Below is a small trained network, with its code and all its weights. Each question gives an input and a class and asks what happens when units are switched off, that is, made to give their printed mean instead of their output.

import numpy as np


def w(rows, s, z=0):
    codes = np.array(rows[::2]) - 128.0
    scale = np.full(codes.shape[1], s)
    scale[-1] = z or s
    return codes * scale


def norm(h):
    return h / np.sqrt((h * h).mean(-1, keepdims=True) + 1e-5)


def f(y):
    return np.maximum(y, 0)


def log_softmax(a):
    a = a - a.max(-1, keepdims=True)
    return a - np.log(np.exp(a).sum(-1, keepdims=True))


def net(x, mask):
    res = np.array(x, float).reshape(1, 5) / 4 @ E
    u = 0
    for l in range(2):
        y = f(norm(res) @ A[l][:, :-1].T + A[l][:, -1])
        res = res + np.where(mask[u : u + 16], y, B[l][:, -1]) @ B[l][:, :-1]
        u += 16
    return log_softmax(norm(res)[-1] @ U[:, :-1].T + U[:, -1])


A, B = {}, {}
E = w([
[54,28,146,148,107],'x0',
[195,25,101,158,62],'x1',
[157,104,187,50,183],'x2',
[92,141,31,62,42],'x3',
[97,154,229,192,3],'x4',
],0.005)
A[0] = w([
[100,72,156,36,146,54],'L0N0',
[48,113,173,59,158,77],'L0N1',
[114,178,91,99,167,102],'L0N2',
[86,142,148,226,166,64],'L0N3',
[83,170,171,86,75,130],'L0N4',
[99,145,89,175,42,121],'L0N5',
[71,93,177,67,93,85],'L0N6',
[116,80,148,78,156,166],'L0N7',
[127,75,139,184,96,56],'L0N8',
[190,111,119,124,58,61],'L0N9',
[177,165,118,194,180,79],'L0N10',
[163,90,120,119,57,3],'L0N11',
[186,101,1,153,178,167],'L0N12',
[136,145,80,132,79,85],'L0N13',
[88,98,140,187,65,104],'L0N14',
[156,222,149,124,92,50],'L0N15',
],0.011,0.0039)
B[0] = w([
[175,144,26,172,45,171],'L0N0',
[180,52,56,137,119,180],'L0N1',
[112,158,114,113,106,188],'L0N2',
[90,73,191,172,100,179],'L0N3',
[124,193,83,163,221,199],'L0N4',
[127,103,229,51,145,213],'L0N5',
[134,111,63,206,139,174],'L0N6',
[191,184,100,136,142,186],'L0N7',
[76,159,160,189,39,170],'L0N8',
[190,31,128,73,2,174],'L0N9',
[81,157,168,239,91,179],'L0N10',
[173,90,189,112,62,160],'L0N11',
[49,96,190,80,199,253],'L0N12',
[113,79,151,8,158,167],'L0N13',
[71,175,142,143,142,205],'L0N14',
[221,161,72,159,52,181],'L0N15',
],0.0076,0.0067)
A[1] = w([
[132,171,79,160,99,95],'L1N0',
[108,182,157,154,56,79],'L1N1',
[131,73,129,147,73,138],'L1N2',
[87,100,98,54,121,181],'L1N3',
[124,41,120,145,129,163],'L1N4',
[155,54,210,145,108,139],'L1N5',
[157,192,162,127,143,141],'L1N6',
[143,93,169,250,171,164],'L1N7',
[171,222,60,137,168,116],'L1N8',
[146,206,173,127,122,136],'L1N9',
[125,176,143,152,60,101],'L1N10',
[138,112,143,54,141,1],'L1N11',
[185,75,160,85,9,76],'L1N12',
[140,220,211,107,186,134],'L1N13',
[152,70,88,70,161,102],'L1N14',
[222,101,102,166,132,117],'L1N15',
],0.012,0.0046)
B[1] = w([
[127,64,76,195,203,163],'L1N0',
[103,110,58,74,200,200],'L1N1',
[133,190,96,124,98,187],'L1N2',
[93,242,182,99,186,213],'L1N3',
[128,186,48,123,85,190],'L1N4',
[166,155,167,177,105,225],'L1N5',
[152,115,79,172,170,178],'L1N6',
[152,63,192,76,101,254],'L1N7',
[38,52,48,205,77,208],'L1N8',
[130,111,84,151,204,189],'L1N9',
[143,151,51,68,146,193],'L1N10',
[35,239,71,73,208,155],'L1N11',
[213,254,125,116,80,225],'L1N12',
[186,140,77,202,117,216],'L1N13',
[71,164,174,58,196,196],'L1N14',
[157,100,149,41,110,175],'L1N15',
],0.0088,0.0074)
U = w([
[69,71,208,190,97,160],'0',
[209,197,143,118,6,197],'1',
[51,209,107,46,210,163],'2',
[175,8,115,55,138,85],'3',
[156,102,124,94,124,10],'4',
[224,60,199,186,177,125],'5',
[122,110,32,218,179,207],'6',
],0.016,0.011)

Each question gives the input, the list of numbers given to net, and the class t.
The units are the neurons (one row each of A and B). Each row of codes is followed by its name. A weight is (code - 128) times the scale printed after its matrix; where a second scale follows, it is the last column's (A, B and U).
mask holds one flag per neuron, layer by layer. A switched-off neuron (its flag False) gives its mean, the last column of its row in B, instead of its output. The means were averaged over made-up inputs and are rounded, as every weight is.
A unit's drop is (log p(t) with every unit on - log p(t) with that unit switched off) / (log p(t) with every unit on - log p(t) with every unit switched off).
The circuit of an input: a set's keep is (log p(t) with only the set's units on - log p(t) with every unit switched off) / (log p(t) with every unit on - log p(t) with every unit switched off). Starting from the 12 units with the biggest drops (on a tie, the unit counted first), units are removed one at a time, each time the one whose removal leaves the highest keep (on an exact tie, the one counted first), for as long as the keep stays at least 0.8.
circuit, biggest first: the units of the circuit, biggest drop first
k most important neurons: the k neurons with the biggest drops, biggest first
k most important neurons of layer l: the k neurons of layer l with the biggest drops, biggest first
drop when u is switched off: that unit's drop, to one decimal
input [0,-3,-8,0,4], class 6: 3 most important neurons of layer 1 => L1N13; L1N3; L1N14
input [0,6,6,-4,-4], class 2: circuit, biggest first => L1N14
input [3,-6,4,8,-5], class 6: circuit, biggest first => L0N0; L0N5
input [6,-5,6,-7,3], class 1: circuit, biggest first => L0N1; L0N12; L1N4
input [-1,-3,3,-7,-4], class 5: 4 most important neurons => L1N7; L0N4; L0N10; L0N14
input [3,-3,-2,-2,5], class 0: 2 most important neurons => L0N3; L1N7
input [0,2,7,7,-1], class 1: 2 most important neurons => L0N0; L1N12
input [-2,6,-8,-5,-8], class 0: 2 most important neurons => L0N10; L0N12
input [4,1,-2,-4,-4], class 5: 2 most important neurons of layer 0 => L0N7; L0N9
input [-7,6,-1,4,-1], class 2: 2 most important neurons of layer 0 => L0N12; L0N13
input [-3,-5,8,-8,-6], class 6: drop when L1N8 is switched off => 0.1
input [1,7,-3,6,-5], class 2: drop when L0N12 is switched off => 0.2
input [5,7,-4,-1,-7], class 2: drop when L0N12 is switched off => 0.3
input [-6,7,-3,2,-4], class 2: circuit, biggest first => L0N12
input [5,1,7,-4,-5], class 3: drop when L1N14 is switched off => -0.1
